Here is a tiny trained network, its code and every weight. The questions are about switching its units off for an input and a class, where a switched-off unit gives its printed mean instead of its output.

import numpy as np


def w(rows, s, z=0):
    codes = np.array(rows[::2]) - 128.0
    scale = np.full(codes.shape[1], s)
    scale[-1] = z or s
    return codes * scale


def f(y):
    return y / 2 * (1 + np.tanh(0.7978845608 * (y + 0.044715 * y**3)))


def log_softmax(a):
    a = a - a.max(-1, keepdims=True)
    return a - np.log(np.exp(a).sum(-1, keepdims=True))


def net(x, mask):
    res = np.array(x, float).reshape(1, 6) / 4 @ E
    y = f(res @ A[0][:, :-1].T + A[0][:, -1])
    res = res + np.where(mask, y, B[0][:, -1]) @ B[0][:, :-1]
    return log_softmax(res[-1] @ U[:, :-1].T + U[:, -1])


A, B = {}, {}
E = w([
[244,169,27,9],'x0',
[112,2,143,69],'x1',
[183,139,214,177],'x2',
[196,115,43,150],'x3',
[150,49,167,110],'x4',
[117,39,158,187],'x5',
],0.0051)
A[0] = w([
[210,88,111,106,184],'neuron 0',
[129,67,73,128,247],'neuron 1',
[140,117,116,149,149],'neuron 2',
[78,86,75,193,252],'neuron 3',
[115,149,54,164,136],'neuron 4',
[77,129,127,129,185],'neuron 5',
[41,74,222,101,83],'neuron 6',
[60,89,140,121,93],'neuron 7',
[160,186,48,53,104],'neuron 8',
[43,108,115,128,224],'neuron 9',
[84,138,195,116,189],'neuron 10',
[160,247,215,118,188],'neuron 11',
[234,79,106,180,167],'neuron 12',
[97,62,50,143,158],'neuron 13',
[117,143,127,126,82],'neuron 14',
[102,174,91,182,145],'neuron 15',
[129,146,111,35,128],'neuron 16',
[81,120,162,127,98],'neuron 17',
[178,29,216,66,244],'neuron 18',
[132,165,92,48,128],'neuron 19',
],0.012,0.0033)
B[0] = w([
[131,194,169,64,198],'neuron 0',
[168,190,127,139,198],'neuron 1',
[131,140,109,113,137],'neuron 2',
[168,143,47,149,209],'neuron 3',
[122,187,163,134,172],'neuron 4',
[141,116,130,179,159],'neuron 5',
[88,14,86,143,227],'neuron 6',
[123,99,134,179,167],'neuron 7',
[41,119,252,142,253],'neuron 8',
[151,93,111,205,193],'neuron 9',
[133,78,108,175,188],'neuron 10',
[240,180,197,226,239],'neuron 11',
[152,168,76,8,194],'neuron 12',
[150,197,105,161,181],'neuron 13',
[123,126,165,141,121],'neuron 14',
[128,193,180,109,175],'neuron 15',
[85,112,231,112,189],'neuron 16',
[96,109,112,162,154],'neuron 17',
[253,88,221,67,249],'neuron 18',
[75,100,222,129,203],'neuron 19',
],0.02,0.0066)
U = w([
[145,2,109,159,83],'0',
[130,151,80,92,69],'1',
[73,140,68,121,58],'2',
[177,125,113,186,149],'3',
[187,95,127,92,253],'4',
[113,126,174,104,153],'5',
],0.0094,0.0044)

Each question gives the input, the list of numbers given to net, and the class t.
The units are the neurons (one row each of A and B). Each row of codes is followed by its name. A weight is (code - 128) times the scale printed after its matrix; where a second scale follows, it is the last column's (A, B and U).
mask holds one flag per neuron, in row order. A switched-off neuron (its flag False) gives its mean, the last column of its row in B, instead of its output. The means were averaged over made-up inputs and are rounded, as every weight is.
A unit's drop is (log p(t) with every unit on - log p(t) with that unit switched off) / (log p(t) with every unit on - log p(t) with every unit switched off).
The circuit of an input: a set's keep is (log p(t) with only the set's units on - log p(t) with every unit switched off) / (log p(t) with every unit on - log p(t) with every unit switched off). Starting from the 12 units with the biggest drops (on a tie, the unit counted first), units are removed one at a time, each time the one whose removal leaves the highest keep (on an exact tie, the one counted first), for as long as the keep stays at least 0.8.
units of the circuit, in order: the units of the circuit, biggest drop first
top k neurons: the k neurons with the biggest drops, biggest first
drop of u: that unit's drop, to one decimal
input [-5,-8,7,-6,0,-4], class 3: units of the circuit, in order : neuron 11
input [0,-1,7,-6,5,-5], class 0: units of the circuit, in order : neuron 10; neuron 0
input [-2,8,5,3,2,3], class 4: top 2 neurons : neuron 18; neuron 12
input [-2,-8,8,7,-3,8], class 1: top 2 neurons : neuron 12; neuron 18
input [1,-2,-3,3,-4,3], class 2: units of the circuit, in order : neuron 18; neuron 11
input [-8,4,3,5,-5,5], class 0: top 2 neurons : neuron 6; neuron 11
input [-4,0,6,0,6,-5], class 0: drop of neuron 4 : 0.1
input [6,-5,-3,-1,7,1], class 5: drop of neuron 18 : 0.0
input [0,2,1,1,-8,6], class 1: drop of neuron 18 : 0.2
input [-1,-7,-3,-7,-2,1], class 3: drop of neuron 5 : 0.0
input [-2,-4,4,6,-4,4], class 1: top 2 neurons : neuron 18; neuron 12
